Here is a tiny trained network, its code and every weight. The questions are about switching its units off for an input and a target symbol, where a switched-off unit gives its printed mean instead of its output.

import numpy as np


def w(rows, s, z=0):
    codes = np.array(rows[::2]) - 128.0
    scale = np.full(codes.shape[1], s)
    scale[-1] = z or s
    return codes * scale


def f(y):
    return y / 2 * (1 + np.tanh(0.7978845608 * (y + 0.044715 * y**3)))


def softmax(a):
    e = np.exp(a - a.max(-1, keepdims=True))
    return e / e.sum(-1, keepdims=True)


def log_softmax(a):
    a = a - a.max(-1, keepdims=True)
    return a - np.log(np.exp(a).sum(-1, keepdims=True))


def net(x, mask):
    ids = ['αβεζθμφ'.index(c) for c in x.split()]
    T = len(ids)
    res = E[ids] + P[:T]
    u = 0
    for l in range(2):
        q, k, v = (res @ M[l].T for M in (Q, K, V))
        z = softmax(np.where(np.tri(T) > 0, q @ k.T / 2**0.5, -1e9)) @ v
        res = res + np.where(mask[u], z, O[l][:, -1]) @ O[l][:, :-1]
        u += 1
        y = f(res @ A[l][:, :-1].T + A[l][:, -1])
        res = res + np.where(mask[u : u + 4], y, B[l][:, -1]) @ B[l][:, :-1]
        u += 4
    return log_softmax(res[-1] @ U[:, :-1].T + U[:, -1])


Q, K, V, O, A, B = {}, {}, {}, {}, {}, {}
E = w([
[224,112,250,190,107,146],'α',
[103,128,78,157,147,135],'β',
[156,111,141,131,166,132],'ε',
[134,134,65,203,149,93],'ζ',
[172,165,38,99,145,163],'θ',
[177,199,85,137,109,135],'μ',
[156,186,125,90,158,187],'φ',
],0.022)
P = w([
[134,146,74,254,220,132],'0',
[123,162,105,146,139,98],'1',
[120,135,95,166,150,132],'2',
[104,143,111,185,151,144],'3',
[119,89,158,160,139,150],'4',
[108,107,129,176,139,164],'5',
[119,90,155,154,130,170],'6',
[95,153,143,193,124,137],'7',
[87,140,157,166,126,164],'8',
],0.0099)
Q[0] = w([
[120,158,213,104,135,28],'0.h0',
[155,171,98,248,237,255],'0.h0',
],0.0074)
K[0] = w([
[166,161,143,138,134,67],'0.h0',
[172,161,86,245,255,204],'0.h0',
],0.0064)
V[0] = w([
[198,234,221,106,173,1],'0.h0',
[8,71,140,238,127,85],'0.h0',
],0.0072)
O[0] = w([
[251,99,158,254,87,242,119],'0.h0',
[212,196,108,161,138,31,2],'0.h0',
],0.0085,0.00072)
A[0] = w([
[170,94,96,121,244,189,225],'0.n0',
[108,98,145,149,149,98,133],'0.n1',
[218,235,200,15,170,181,207],'0.n2',
[81,100,123,130,2,137,7],'0.n3',
],0.0081,0.0017)
B[0] = w([
[32,254,203,156,98,101,241],'0.n0',
[181,55,147,164,78,95,128],'0.n1',
[78,82,60,171,174,135,254],'0.n2',
[84,140,117,41,210,75,115],'0.n3',
],0.0076,0.008)
Q[1] = w([
[106,165,79,164,30,61],'1.h0',
[138,95,113,1,74,64],'1.h0',
],0.0057)
K[1] = w([
[136,222,248,102,155,51],'1.h0',
[124,2,59,64,39,163],'1.h0',
],0.0058)
V[1] = w([
[126,131,22,76,12,164],'1.h0',
[2,116,168,102,191,159],'1.h0',
],0.0094)
O[1] = w([
[188,171,29,141,97,105,1],'1.h0',
[133,252,161,137,159,114,185],'1.h0',
],0.012)
A[1] = w([
[34,12,73,140,118,161,3],'1.n0',
[2,128,96,71,160,75,164],'1.n1',
[117,158,99,30,154,23,150],'1.n2',
[12,123,172,111,158,153,175],'1.n3',
],0.0084,0.0023)
B[1] = w([
[31,75,156,50,177,152,171],'1.n0',
[105,161,255,200,97,74,179],'1.n1',
[135,145,177,81,86,143,137],'1.n2',
[227,138,39,28,123,92,251],'1.n3',
],0.0092,0.021)
U = w([
[159,121,174,117,100,179,62],'α',
[138,123,161,118,37,89,151],'β',
[254,96,118,93,122,87,155],'ε',
[136,113,120,165,174,121,104],'ζ',
[96,155,169,108,10,163,100],'θ',
[148,128,98,145,92,206,254],'μ',
[156,148,135,124,174,169,66],'φ',
],0.0081,0.0065)

Each question gives the input, a string of symbols that net reads in full, and the target symbol t.
The units are the heads (2 rows each of Q, K, V and O) and the neurons (one row each of A and B). Each row of codes is followed by its name. A weight is (code - 128) times the scale printed after its matrix; where a second scale follows, it is the last column's (O, A, B and U).
mask holds one flag per unit, layer by layer, with each layer's heads first. A switched-off unit (its flag False) gives its mean, the last column of its rows in O or B, instead of its output. The means were averaged over made-up inputs and are rounded, as every weight is.
A unit's drop is (log p(t) with every unit on - log p(t) with that unit switched off) / (log p(t) with every unit on - log p(t) with every unit switched off).
The circuit of an input: a set's keep is (log p(t) with only the set's units on - log p(t) with every unit switched off) / (log p(t) with every unit on - log p(t) with every unit switched off). Starting from all 10 units, units are removed one at a time, each time the one whose removal leaves the highest keep (on an exact tie, the one counted first), for as long as the keep stays at least 0.8.
circuit, biggest first: the units of the circuit, biggest drop first
most important unit: the unit with the biggest drop
top k neurons: the k neurons with the biggest drops, biggest first
top k neurons in layer l: the k neurons of layer l with the biggest drops, biggest first
input μ μ ε, target μ: circuit, biggest first -> 1.h0, 0.h0, 1.n3
input β β μ β ζ, target β: top 2 neurons -> 1.n3, 1.n2
input β φ ε φ, target β: top 3 neurons -> 1.n1, 1.n2, 1.n0
input ε φ φ ε α ε φ ζ, target ε: top 3 neurons -> 0.n0, 1.n3, 0.n2
input φ φ μ, target φ: circuit, biggest first -> 1.h0, 0.n0, 0.h0
input φ φ ζ, target φ: circuit, biggest first -> 1.h0, 0.n0, 0.h0
input θ ζ φ β, target θ: circuit, biggest first -> 0.h0, 1.n1
input α ε α, target α: circuit, biggest first -> 0.h0, 1.h0
input ζ β φ, target ζ: circuit, biggest first -> 0.h0, 0.n2, 1.h0, 1.n0
input μ μ φ, target μ: circuit, biggest first -> 1.h0, 0.h0
input α μ μ φ ζ, target α: most important unit -> 1.n0
input α β μ ε μ μ, target α: circuit, biggest first -> 1.h0, 0.h0, 1.n0
input β ε μ φ ε θ, target β: circuit, biggest first -> 0.h0, 1.n1
input μ ζ θ ζ μ, target μ: circuit, biggest first -> 1.n3, 1.h0, 1.n1
input ε μ φ φ φ, target ε: circuit, biggest first -> 1.n3, 1.n0
input α ζ α μ α, target α: top 2 neurons -> 1.n0, 0.n0
input ζ α φ ζ ζ μ, target ζ: top 3 neurons -> 1.n3, 0.n0, 1.n0
input ε β ε, target ε: circuit, biggest first -> 1.n3, 1.h0, 0.n0, 1.n0
input θ φ ε φ φ ζ φ μ θ, target θ: top 2 neurons -> 1.n2, 1.n1
input α θ φ, target α: top 2 neurons in layer 1 -> 1.n0, 1.n1
input μ μ α μ α μ, target μ: top 2 neurons in layer 1 -> 1.n1, 1.n3
input α φ β, target α: top neuron in layer 0 -> 0.n2
input ζ μ ζ ε θ, target ζ: top 3 neurons in layer 1 -> 1.n3, 1.n0, 1.n2
